Below are the code and all the weights of a small trained network. Each question names an input and a target symbol and asks about switching units off, where a switched-off unit gives its printed mean instead of its output.

import numpy as np


def w(rows, s, z=0):
    codes = np.array(rows[::2]) - 128.0
    scale = np.full(codes.shape[1], s)
    scale[-1] = z or s
    return codes * scale


def norm(h):
    return h / np.sqrt((h * h).mean(-1, keepdims=True) + 1e-5)


def f(y):
    return np.maximum(y, 0)


def softmax(a):
    e = np.exp(a - a.max(-1, keepdims=True))
    return e / e.sum(-1, keepdims=True)


def log_softmax(a):
    a = a - a.max(-1, keepdims=True)
    return a - np.log(np.exp(a).sum(-1, keepdims=True))


def net(x, mask):
    ids = ['αγζλμξπστω'.index(c) for c in x.split()]
    T = len(ids)
    res = E[ids] + P[:T]
    r = norm(res)
    for j in range(2):
        rows = slice(3 * j, 3 * j + 3)
        q, k, v = (r @ M[0][rows].T for M in (Q, K, V))
        z = softmax(np.where(np.tri(T) > 0, q @ k.T / 3**0.5, -1e9)) @ v
        o = O[0][rows]
        res = res + np.where(mask[j], z, o[:, -1]) @ o[:, :-1]
    y = f(norm(res) @ A[0][:, :-1].T + A[0][:, -1])
    res = res + np.where(mask[2:10], y, B[0][:, -1]) @ B[0][:, :-1]
    return log_softmax(norm(res)[-1] @ U[:, :-1].T + U[:, -1])


Q, K, V, O, A, B = {}, {}, {}, {}, {}, {}
E = w([
[93,159,117,163,125,84],'α',
[118,145,87,132,120,80],'γ',
[104,89,107,82,96,182],'ζ',
[74,128,149,161,121,164],'λ',
[141,138,151,87,153,7],'μ',
[69,116,55,112,120,119],'ξ',
[167,111,144,126,147,180],'π',
[128,186,209,118,153,110],'σ',
[108,132,128,182,179,125],'τ',
[162,156,224,85,138,159],'ω',
],0.019)
P = w([
[68,150,103,112,208,159],'0',
[126,159,128,163,126,148],'1',
[52,90,131,116,216,138],'2',
[135,138,144,144,111,145],'3',
[33,63,158,138,236,133],'4',
[141,125,154,131,102,135],'5',
[18,34,199,157,253,116],'6',
[147,120,170,106,94,103],'7',
],0.011)
Q[0] = w([
[150,185,136,130,181,1],'H1',
[225,141,199,81,172,151],'H1',
[126,144,170,181,182,163],'H1',
[72,92,195,89,113,120],'H2',
[102,211,131,166,80,129],'H2',
[35,92,109,106,132,104],'H2',
],0.039)
K[0] = w([
[143,194,158,135,165,1],'H1',
[231,123,197,85,153,145],'H1',
[121,147,171,178,198,177],'H1',
[116,89,196,148,117,117],'H2',
[98,184,138,102,75,127],'H2',
[88,80,126,146,83,92],'H2',
],0.038)
V[0] = w([
[51,51,218,92,197,134],'H1',
[65,85,232,214,207,94],'H1',
[85,9,198,191,107,112],'H1',
[88,204,54,92,159,124],'H2',
[201,130,153,185,177,114],'H2',
[78,70,218,193,46,60],'H2',
],0.013)
O[0] = w([
[123,143,21,87,163,106,254],'H1',
[99,53,53,6,110,144,134],'H1',
[171,178,83,50,180,98,153],'H1',
[99,158,86,56,127,74,156],'H2',
[119,96,194,152,129,88,50],'H2',
[90,198,179,237,101,157,120],'H2',
],0.011,0.0085)
A[0] = w([
[209,77,165,118,39,142,83],'N1',
[168,141,187,46,56,147,2],'N2',
[117,103,199,136,157,185,78],'N3',
[196,90,158,180,162,49,122],'N4',
[49,77,82,204,249,157,158],'N5',
[187,119,151,126,136,51,70],'N6',
[143,61,113,155,180,123,90],'N7',
[211,110,101,193,196,114,24],'N8',
],0.022,0.0051)
B[0] = w([
[165,97,97,206,63,73,154],'N1',
[168,191,194,122,134,255,144],'N2',
[102,83,95,48,133,69,180],'N3',
[213,159,119,43,165,143,169],'N4',
[132,52,237,223,126,99,247],'N5',
[127,177,155,193,171,151,154],'N6',
[90,191,113,168,139,126,160],'N7',
[125,124,118,151,143,216,175],'N8',
],0.023,0.012)
U = w([
[97,59,86,40,194,95,233],'α',
[103,39,197,229,164,123,58],'γ',
[120,182,41,128,75,113,115],'ζ',
[74,133,142,150,45,135,182],'λ',
[225,80,54,190,104,120,118],'μ',
[95,117,185,56,108,201,15],'ξ',
[179,65,141,80,31,147,4],'π',
[176,122,128,152,37,52,48],'σ',
[133,174,151,121,199,92,43],'τ',
[96,130,71,184,150,246,227],'ω',
],0.012,0.0022)

Each question gives the input, a string of symbols that net reads in full, and the target symbol t.
The units are the heads (3 rows each of Q, K, V and O) and the neurons (one row each of A and B). Each row of codes is followed by its name. A weight is (code - 128) times the scale printed after its matrix; where a second scale follows, it is the last column's (O, A, B and U).
mask holds one flag per unit, heads first, then neurons. A switched-off unit (its flag False) gives its mean, the last column of its rows in O or B, instead of its output. The means were averaged over made-up inputs and are rounded, as every weight is.
A unit's drop is (log p(t) with every unit on - log p(t) with that unit switched off) / (log p(t) with every unit on - log p(t) with every unit switched off).
The circuit of an input: a set's keep is (log p(t) with only the set's units on - log p(t) with every unit switched off) / (log p(t) with every unit on - log p(t) with every unit switched off). Starting from all 10 units, units are removed one at a time, each time the one whose removal leaves the highest keep (on an exact tie, the one counted first), for as long as the keep stays at least 0.8.
circuit, biggest first: the units of the circuit, biggest drop first
k most important neurons: the k neurons with the biggest drops, biggest first
heads that matter: for each layer, one digit per head in row order, 1 if its drop is at least 0.15 and else 0, layers parted by /
drop of u: that unit's drop, to one decimal
input ζ μ τ λ γ, target α: circuit, biggest first	(H1)
input α μ μ μ, target τ: 4 most important neurons	(N5 N6 N8 N4)
input μ π ζ, target α: heads that matter	11
input λ λ γ ζ π σ, target ξ: heads that matter	10
input μ π σ ζ, target ω: heads that matter	10
input ζ α ζ ζ λ π, target μ: 2 most important neurons	(N1 N4)
input ζ μ μ λ μ ζ ζ μ, target ω: 2 most important neurons	(N2 N5)
input λ ξ π ζ ζ μ, target τ: heads that matter	00
input ξ μ λ ζ ζ μ ζ ζ, target ω: circuit, biggest first	(N5 H1 N8)
input ζ μ μ σ ζ τ, target α: heads that matter	00
input π ζ γ τ σ π, target ω: 2 most important neurons	(N2 N5)
input ζ ζ α ζ τ π ω, target α: 2 most important neurons	(N3 N4)
input ξ μ γ ζ ξ ζ, target ζ: 2 most important neurons	(N5 N8)
input α σ γ, target α: circuit, biggest first	(H2)
input γ τ μ π ζ, target α: heads that matter	10
input ξ ξ μ σ λ, target α: heads that matter	10
input γ γ π ζ ζ π, target ω: heads that matter	00
input σ π ζ π ζ τ, target α: heads that matter	10
input ζ λ ζ α, target λ: heads that matter	11
input τ σ ξ ζ, target ζ: circuit, biggest first	(N5)
input π ζ π ζ τ ξ, target ζ: drop of N2	0.0
input ζ ζ μ ζ, target τ: drop of N5	0.6
input μ ζ λ, target α: drop of H1	1.4
input λ ζ π ζ, target μ: drop of H1	0.6
